Here is a tiny trained network, its code and every weight. The questions are about switching its units off for an input and a target symbol, where a switched-off unit gives its printed mean instead of its output.

import numpy as np


def w(rows, s, z=0):
    codes = np.array(rows[::2]) - 128.0
    scale = np.full(codes.shape[1], s)
    scale[-1] = z or s
    return codes * scale


def f(y):
    return np.maximum(y, 0)


def softmax(a):
    e = np.exp(a - a.max(-1, keepdims=True))
    return e / e.sum(-1, keepdims=True)


def log_softmax(a):
    a = a - a.max(-1, keepdims=True)
    return a - np.log(np.exp(a).sum(-1, keepdims=True))


def net(x, mask):
    ids = ['βγεζλξστφψω'.index(c) for c in x.split()]
    T = len(ids)
    res = E[ids] + P[:T]
    u = 0
    for l in range(2):
        q, k, v = (res @ M[l].T for M in (Q, K, V))
        z = softmax(np.where(np.tri(T) > 0, q @ k.T / 3**0.5, -1e9)) @ v
        res = res + np.where(mask[u], z, O[l][:, -1]) @ O[l][:, :-1]
        u += 1
        y = f(res @ A[l][:, :-1].T + A[l][:, -1])
        res = res + np.where(mask[u : u + 4], y, B[l][:, -1]) @ B[l][:, :-1]
        u += 4
    return log_softmax(res[-1] @ U[:, :-1].T + U[:, -1])


Q, K, V, O, A, B = {}, {}, {}, {}, {}, {}
E = w([
[217,122,105,54,125,135,166,156],'β',
[66,204,158,87,93,116,126,217],'γ',
[78,128,77,169,95,161,93,170],'ε',
[182,218,46,134,148,157,189,165],'ζ',
[113,247,84,181,145,108,133,73],'λ',
[146,167,167,75,236,70,209,88],'ξ',
[99,68,123,61,176,183,118,103],'σ',
[68,105,151,65,144,111,115,165],'τ',
[166,177,180,125,154,95,165,134],'φ',
[111,177,189,153,159,200,104,111],'ψ',
[143,170,115,73,134,85,85,54],'ω',
],0.012)
P = w([
[39,254,47,4,126,138,231,118],'0',
[114,189,134,2,117,162,121,140],'1',
[93,179,113,60,176,167,97,174],'2',
[98,153,131,58,198,189,64,206],'3',
[71,139,125,85,212,199,61,212],'4',
[50,123,123,116,248,210,49,215],'5',
],0.0033)
Q[0] = w([
[128,67,152,55,203,36,219,153],'0.h1',
[170,117,255,58,240,114,203,125],'0.h1',
[192,51,113,178,32,60,93,65],'0.h1',
],0.0064)
K[0] = w([
[54,83,107,21,156,104,126,155],'0.h1',
[51,77,215,32,161,169,67,119],'0.h1',
[254,149,131,73,180,7,203,20],'0.h1',
],0.0068)
V[0] = w([
[129,78,192,65,166,33,147,106],'0.h1',
[207,118,158,184,86,80,99,44],'0.h1',
[254,161,79,141,105,45,216,101],'0.h1',
],0.0062)
O[0] = w([
[138,102,200,65,125,65,117,120,117],'0.h1',
[80,120,217,201,166,146,175,130,2],'0.h1',
[2,128,177,56,175,173,202,183,78],'0.h1',
],0.0078,0.005)
A[0] = w([
[249,176,95,153,174,175,137,77,188],'0.n1',
[1,187,224,61,194,95,191,127,186],'0.n2',
[94,141,72,162,61,151,14,133,253],'0.n3',
[197,117,163,98,131,132,67,39,189],'0.n4',
],0.0058,0.003)
B[0] = w([
[95,174,81,99,210,197,109,64,252],'0.n1',
[147,183,136,131,116,103,253,148,216],'0.n2',
[193,117,58,175,104,108,121,132,254],'0.n3',
[88,148,65,109,146,146,85,84,219],'0.n4',
],0.0082,0.0053)
Q[1] = w([
[57,60,230,143,83,94,195,191],'1.h1',
[217,177,12,80,131,126,65,107],'1.h1',
[69,33,192,202,89,133,112,138],'1.h1',
],0.011)
K[1] = w([
[157,173,209,24,157,95,230,102],'1.h1',
[127,30,51,195,47,148,44,173],'1.h1',
[39,183,115,60,138,130,253,86],'1.h1',
],0.006)
V[1] = w([
[80,243,123,210,162,190,159,61],'1.h1',
[134,80,93,136,156,79,108,2],'1.h1',
[126,59,113,102,204,243,116,56],'1.h1',
],0.0085)
O[1] = w([
[94,222,208,190,26,179,184,24,253],'1.h1',
[93,77,73,116,199,29,188,2,246],'1.h1',
[37,16,155,64,231,218,222,63,150],'1.h1',
],0.007,0.0027)
A[1] = w([
[106,127,113,57,183,63,207,175,253],'1.n1',
[154,166,212,254,94,167,174,169,116],'1.n2',
[159,159,202,194,72,211,51,126,184],'1.n3',
[224,162,116,152,43,100,74,229,124],'1.n4',
],0.006,0.0019)
B[1] = w([
[255,135,52,79,68,96,164,123,228],'1.n1',
[83,65,103,160,198,45,220,213,217],'1.n2',
[12,58,69,114,172,89,92,138,198],'1.n3',
[149,111,234,159,193,206,103,78,254],'1.n4',
],0.0066,0.0083)
U = w([
[162,111,150,70,87,203,144,165,152],'β',
[196,143,142,158,113,104,173,123,23],'γ',
[134,203,113,104,2,118,120,91,253],'ε',
[60,150,104,72,128,190,124,189,86],'ζ',
[87,99,171,140,204,105,119,159,179],'λ',
[148,119,70,123,130,63,102,176,165],'ξ',
[149,110,126,163,111,124,137,117,62],'σ',
[126,129,169,151,118,171,143,63,178],'τ',
[157,154,169,137,168,157,71,123,126],'φ',
[133,65,116,127,165,134,167,115,62],'ψ',
[81,136,106,168,121,76,130,121,55],'ω',
],0.0084,0.0029)

Each question gives the input, a string of symbols that net reads in full, and the target symbol t.
The units are the heads (3 rows each of Q, K, V and O) and the neurons (one row each of A and B). Each row of codes is followed by its name. A weight is (code - 128) times the scale printed after its matrix; where a second scale follows, it is the last column's (O, A, B and U).
mask holds one flag per unit, layer by layer, with each layer's heads first. A switched-off unit (its flag False) gives its mean, the last column of its rows in O or B, instead of its output. The means were averaged over made-up inputs and are rounded, as every weight is.
A unit's drop is (log p(t) with every unit on - log p(t) with that unit switched off) / (log p(t) with every unit on - log p(t) with every unit switched off).
The circuit of an input: a set's keep is (log p(t) with only the set's units on - log p(t) with every unit switched off) / (log p(t) with every unit on - log p(t) with every unit switched off). Starting from all 10 units, units are removed one at a time, each time the one whose removal leaves the highest keep (on an exact tie, the one counted first), for as long as the keep stays at least 0.8.
circuit, biggest first: the units of the circuit, biggest drop first
most important unit: the unit with the biggest drop
k most important neurons: the k neurons with the biggest drops, biggest first
k most important neurons of layer l: the k neurons of layer l with the biggest drops, biggest first
input ζ γ τ φ β, target ξ: circuit, biggest first	(1.h1 0.h1 0.n1)
input ω ξ φ, target λ: 3 most important neurons	(0.n2 1.n2 1.n4)
input τ γ β λ, target φ: 3 most important neurons	(1.n4 0.n1 0.n3)
input φ ω ξ ψ, target τ: circuit, biggest first	(1.h1 0.h1)
input τ φ λ, target ξ: 2 most important neurons of layer 1	(1.n4 1.n1)
input ε ξ φ, target ε: circuit, biggest first	(1.n4 1.h1)
input ω φ λ, target ω: 4 most important neurons	(1.n2 1.n3 0.n2 1.n4)
input σ σ γ, target φ: 2 most important neurons	(1.n4 0.n3)
input τ τ ξ ζ ζ, target ξ: circuit, biggest first	(0.h1 1.h1 0.n1)
input ξ σ φ ζ ξ, target ψ: circuit, biggest first	(1.h1 0.h1)
input ζ β φ ξ, target γ: circuit, biggest first	(0.n2 0.h1 1.n1)
input φ τ ω φ, target ξ: most important unit	0.h1
input σ ψ φ ζ β, target τ: 3 most important neurons of layer 0	(0.n1 0.n3 0.n4)
input ξ τ γ ξ, target φ: circuit, biggest first	(1.h1 1.n4 0.n1 0.h1)
input ε τ γ ω, target ε: 2 most important neurons	(1.n4 1.n2)
input σ γ ξ, target φ: 3 most important neurons	(0.n1 1.n4 0.n3)
input ψ τ ω, target ξ: circuit, biggest first	(0.h1 0.n1 1.h1)
input λ σ τ ξ ξ, target ξ: circuit, biggest first	(0.h1 1.h1 0.n1)
input σ ζ ξ τ ξ, target ξ: circuit, biggest first	(1.h1 0.h1 0.n1)
input τ ζ ω, target ξ: circuit, biggest first	(0.h1 1.h1 0.n1)
input ξ τ φ, target ξ: circuit, biggest first	(1.h1 0.h1 0.n1)
input ξ ξ σ φ γ φ, target φ: circuit, biggest first	(0.h1 1.h1 1.n4 0.n1)
input φ τ σ φ ξ, target ψ: 2 most important neurons of layer 0	(0.n4 0.n2)
input ω ψ λ, target τ: most important neuron	(0.n1)
input σ γ φ ω, target φ: 2 most important neurons of layer 0	(0.n3 0.n1)
input ξ ξ ζ φ φ ω, target ε: 2 most important neurons of layer 0	(0.n2 0.n1)
input ε σ γ, target ε: 2 most important neurons	(1.n2 0.n2)
input φ ζ ω φ, target λ: most important neuron	(1.n2)
input ω φ ζ, target ζ: 2 most important neurons of layer 0	(0.n2 0.n3)
